Below is a small trained network, with its code and all its weights. Each question gives an input and a class and asks what happens when units are switched off, that is, made to give their printed mean instead of their output.

import numpy as np


def w(rows, s, z=0):
    codes = np.array(rows[::2]) - 128.0
    scale = np.full(codes.shape[1], s)
    scale[-1] = z or s
    return codes * scale


def f(y):
    return np.maximum(y, 0)


def log_softmax(a):
    a = a - a.max(-1, keepdims=True)
    return a - np.log(np.exp(a).sum(-1, keepdims=True))


def net(x, mask):
    res = np.array(x, float).reshape(1, 4) / 4 @ E
    y = f(res @ A[0][:, :-1].T + A[0][:, -1])
    res = res + np.where(mask, y, B[0][:, -1]) @ B[0][:, :-1]
    return log_softmax(res[-1] @ U[:, :-1].T + U[:, -1])


A, B = {}, {}
E = w([
[215,103,88,94,38,176,98,152,126,36,87],'x0',
[155,46,99,181,27,183,70,68,182,249,112],'x1',
[144,148,85,133,130,129,125,25,105,94,227],'x2',
[111,202,80,132,213,228,134,102,91,144,88],'x3',
],0.012)
A[0] = w([
[125,87,143,119,107,51,140,135,133,139,152,99],'neuron 0',
[117,133,102,127,179,238,96,81,120,174,64,80],'neuron 1',
[130,122,120,112,104,148,103,11,118,135,232,42],'neuron 2',
[140,104,104,134,46,193,79,120,118,98,99,103],'neuron 3',
[112,118,137,134,151,115,139,96,144,156,137,75],'neuron 4',
[74,124,159,160,163,90,120,108,126,248,157,4],'neuron 5',
[130,86,160,130,55,46,79,115,155,152,142,97],'neuron 6',
[114,117,128,143,115,124,112,101,142,194,115,37],'neuron 7',
[135,100,126,150,84,154,102,93,150,216,135,4],'neuron 8',
[93,106,161,120,105,132,71,175,111,169,74,68],'neuron 9',
[127,117,175,112,129,143,149,189,162,213,42,53],'neuron 10',
],0.013,0.0033)
B[0] = w([
[90,170,151,124,140,188,139,101,115,202,163,192],'neuron 0',
[101,174,172,147,49,178,186,142,109,207,248,255],'neuron 1',
[108,65,50,246,134,74,73,135,141,140,61,255],'neuron 2',
[181,122,157,34,153,130,152,124,172,97,68,239],'neuron 3',
[178,129,146,122,112,150,94,132,129,73,100,171],'neuron 4',
[222,103,119,11,66,172,163,123,174,72,65,251],'neuron 5',
[114,195,140,149,84,210,188,138,104,195,209,227],'neuron 6',
[123,143,179,107,197,111,87,151,103,94,132,191],'neuron 7',
[64,158,169,89,218,54,132,155,90,73,138,238],'neuron 8',
[126,74,56,189,86,97,113,108,111,85,124,193],'neuron 9',
[117,101,60,223,168,82,65,85,136,138,108,225],'neuron 10',
],0.011,0.016)
U = w([
[81,178,142,184,84,197,181,142,99,211,211,7],'0',
[103,104,47,255,116,82,101,125,134,138,87,84],'1',
[201,117,143,47,97,153,140,121,174,102,76,216],'2',
[17,159,221,84,208,19,119,169,56,87,158,238],'3',
],0.0099,0.0017)

Each question gives the input, the list of numbers given to net, and the class t.
The units are the neurons (one row each of A and B). Each row of codes is followed by its name. A weight is (code - 128) times the scale printed after its matrix; where a second scale follows, it is the last column's (A, B and U).
mask holds one flag per neuron, in row order. A switched-off neuron (its flag False) gives its mean, the last column of its row in B, instead of its output. The means were averaged over made-up inputs and are rounded, as every weight is.
A unit's drop is (log p(t) with every unit on - log p(t) with that unit switched off) / (log p(t) with every unit on - log p(t) with every unit switched off).
The circuit of an input: a set's keep is (log p(t) with only the set's units on - log p(t) with every unit switched off) / (log p(t) with every unit on - log p(t) with every unit switched off). Starting from all 11 units, units are removed one at a time, each time the one whose removal leaves the highest keep (on an exact tie, the one counted first), for as long as the keep stays at least 0.8.
circuit, biggest first: the units of the circuit, biggest drop first
most important unit: the unit with the biggest drop
top k neurons: the k neurons with the biggest drops, biggest first
drop of u: that unit's drop, to one decimal
input [7,-4,2,-8], class 0: circuit, biggest first : neuron 6
input [-6,3,5,4], class 2: top 2 neurons : neuron 5; neuron 10
input [-5,-8,-6,-8], class 0: circuit, biggest first : neuron 8; neuron 0
input [4,0,-6,-3], class 1: top 3 neurons : neuron 5; neuron 10; neuron 1
input [4,-3,-5,4], class 1: top 2 neurons : neuron 5; neuron 6
input [-7,-5,1,-5], class 2: top 2 neurons : neuron 5; neuron 1
input [-2,-5,0,-6], class 0: top 2 neurons : neuron 8; neuron 0
input [-5,-5,2,0], class 2: top 2 neurons : neuron 8; neuron 1
input [4,7,-6,-8], class 0: top 2 neurons : neuron 6; neuron 0
input [4,4,5,-4], class 1: top 2 neurons : neuron 2; neuron 1
input [-1,4,0,-5], class 0: top 2 neurons : neuron 6; neuron 0
input [4,3,6,-5], class 1: top 3 neurons : neuron 2; neuron 1; neuron 5
input [-6,8,1,6], class 3: top 3 neurons : neuron 8; neuron 7; neuron 6
input [-1,6,2,1], class 3: most important unit : neuron 8
input [0,6,-4,3], class 3: top 3 neurons : neuron 8; neuron 2; neuron 7
input [-3,2,-4,-6], class 0: top 2 neurons : neuron 6; neuron 2
input [4,-5,7,-8], class 0: top 2 neurons : neuron 6; neuron 0
input [-3,4,8,5], class 1: drop of neuron 2 : 4.9
input [6,-5,-8,8], class 0: drop of neuron 2 : 1.1
input [5,8,3,-4], class 3: drop of neuron 9 : 0.0
input [5,0,3,-6], class 0: most important unit : neuron 6
input [-6,-1,-3,2], class 2: drop of neuron 5 : 0.6
